Below is a small trained network, with its code and all its weights. Each question gives an input and a target symbol and asks what happens when units are switched off, that is, made to give their printed mean instead of their output.

import numpy as np


def w(rows, s, z=0):
    codes = np.array(rows[::2]) - 128.0
    scale = np.full(codes.shape[1], s)
    scale[-1] = z or s
    return codes * scale


def norm(h):
    return h / np.sqrt((h * h).mean(-1, keepdims=True) + 1e-5)


def f(y):
    return y / 2 * (1 + np.tanh(0.7978845608 * (y + 0.044715 * y**3)))


def softmax(a):
    e = np.exp(a - a.max(-1, keepdims=True))
    return e / e.sum(-1, keepdims=True)


def log_softmax(a):
    a = a - a.max(-1, keepdims=True)
    return a - np.log(np.exp(a).sum(-1, keepdims=True))


def net(x, mask):
    ids = ['ΓΘΛΣαβδημξτφω'.index(c) for c in x.split()]
    T = len(ids)
    res = E[ids] + P[:T]
    r = norm(res)
    for j in range(3):
        rows = slice(2 * j, 2 * j + 2)
        q, k, v = (r @ M[0][rows].T for M in (Q, K, V))
        z = softmax(np.where(np.tri(T) > 0, q @ k.T / 2**0.5, -1e9)) @ v
        o = O[0][rows]
        res = res + np.where(mask[j], z, o[:, -1]) @ o[:, :-1]
    y = f(norm(res) @ A[0][:, :-1].T + A[0][:, -1])
    res = res + np.where(mask[3:15], y, B[0][:, -1]) @ B[0][:, :-1]
    return log_softmax(norm(res)[-1] @ U[:, :-1].T + U[:, -1])


Q, K, V, O, A, B = {}, {}, {}, {}, {}, {}
E = w([
[92,97,152],'Γ',
[157,185,160],'Θ',
[186,186,93],'Λ',
[208,68,111],'Σ',
[81,79,123],'α',
[109,136,126],'β',
[133,180,180],'δ',
[143,135,108],'η',
[96,93,121],'μ',
[198,215,197],'ξ',
[32,150,79],'τ',
[100,174,71],'φ',
[113,75,3],'ω',
],0.018)
P = w([
[48,110,255],'0',
[26,76,205],'1',
[64,145,160],'2',
[102,174,206],'3',
[61,105,174],'4',
[77,126,233],'5',
[57,104,211],'6',
[79,103,213],'7',
[53,60,172],'8',
],0.0053)
Q[0] = w([
[162,171,70],'head 1',
[114,253,212],'head 1',
[45,122,31],'head 2',
[105,115,54],'head 2',
[56,174,173],'head 3',
[102,161,181],'head 3',
],0.0069)
K[0] = w([
[130,106,15],'head 1',
[130,245,183],'head 1',
[206,73,133],'head 2',
[209,102,122],'head 2',
[148,101,125],'head 3',
[254,73,54],'head 3',
],0.0077)
V[0] = w([
[83,84,181],'head 1',
[45,149,181],'head 1',
[179,116,235],'head 2',
[64,156,57],'head 2',
[153,151,156],'head 3',
[249,32,96],'head 3',
],0.011)
O[0] = w([
[164,92,183,128],'head 1',
[118,170,111,198],'head 1',
[193,144,204,117],'head 2',
[3,113,108,166],'head 2',
[125,120,179,136],'head 3',
[192,27,121,3],'head 3',
],0.0081,0.0064)
A[0] = w([
[185,65,9,254],'neuron 1',
[76,71,113,223],'neuron 2',
[186,232,44,153],'neuron 3',
[75,99,217,193],'neuron 4',
[118,99,224,111],'neuron 5',
[72,95,77,154],'neuron 6',
[178,91,135,219],'neuron 7',
[142,200,220,117],'neuron 8',
[61,91,154,157],'neuron 9',
[88,104,177,129],'neuron 10',
[81,102,24,138],'neuron 11',
[78,88,60,127],'neuron 12',
],0.013,0.005)
B[0] = w([
[99,95,254,164],'neuron 1',
[124,134,203,191],'neuron 2',
[138,54,66,252],'neuron 3',
[206,129,175,223],'neuron 4',
[143,107,91,163],'neuron 5',
[100,104,181,187],'neuron 6',
[139,106,249,127],'neuron 7',
[123,45,164,255],'neuron 8',
[156,223,112,190],'neuron 9',
[162,125,117,160],'neuron 10',
[159,42,169,199],'neuron 11',
[124,132,153,174],'neuron 12',
],0.0068,0.007)
U = w([
[176,145,132,3],'Γ',
[106,187,128,129],'Θ',
[177,184,103,138],'Λ',
[1,10,163,197],'Σ',
[168,168,104,59],'α',
[161,101,120,114],'β',
[126,135,114,106],'δ',
[38,197,111,102],'η',
[209,166,121,184],'μ',
[176,51,90,206],'ξ',
[39,202,81,167],'τ',
[137,139,131,91],'φ',
[106,31,147,49],'ω',
],0.0097,0.0043)

Each question gives the input, a string of symbols that net reads in full, and the target symbol t.
The units are the heads (2 rows each of Q, K, V and O) and the neurons (one row each of A and B). Each row of codes is followed by its name. A weight is (code - 128) times the scale printed after its matrix; where a second scale follows, it is the last column's (O, A, B and U).
mask holds one flag per unit, heads first, then neurons. A switched-off unit (its flag False) gives its mean, the last column of its rows in O or B, instead of its output. The means were averaged over made-up inputs and are rounded, as every weight is.
A unit's drop is (log p(t) with every unit on - log p(t) with that unit switched off) / (log p(t) with every unit on - log p(t) with every unit switched off).
The circuit of an input: a set's keep is (log p(t) with only the set's units on - log p(t) with every unit switched off) / (log p(t) with every unit on - log p(t) with every unit switched off). Starting from the 12 units with the biggest drops (on a tie, the unit counted first), units are removed one at a time, each time the one whose removal leaves the highest keep (on an exact tie, the one counted first), for as long as the keep stays at least 0.8.
circuit, biggest first: the units of the circuit, biggest drop first
k most important neurons: the k neurons with the biggest drops, biggest first
heads that matter: for each layer, one digit per head in row order, 1 if its drop is at least 0.15 and else 0, layers parted by /
drop of u: that unit's drop, to one decimal
input Λ ω Λ φ, target Σ: circuit, biggest first : neuron 11; head 3
input μ φ η Λ, target τ: heads that matter : 010
input ω Λ Θ, target Σ: heads that matter : 001
input Σ Λ μ ω Σ β α φ, target ξ: circuit, biggest first : head 2; neuron 3
input τ ω Λ, target Σ: circuit, biggest first : head 2; neuron 11
input μ ω Θ, target Σ: 2 most important neurons : neuron 9; neuron 8
input β Θ ξ Σ τ φ, target ξ: 2 most important neurons : neuron 3; neuron 8
input ω φ τ ξ, target τ: heads that matter : 010
input β τ Γ φ Θ, target τ: heads that matter : 000
input φ η φ φ Θ Θ, target τ: heads that matter : 010
input Λ ω Λ, target Σ: most important neuron : neuron 1
input μ ξ Θ Λ Λ, target ξ: 3 most important neurons : neuron 3; neuron 9; neuron 8
input μ φ β, target τ: drop of head 3 : 0.2
input τ Θ ξ ξ Λ ξ Σ Λ, target ξ: drop of neuron 3 : 0.5
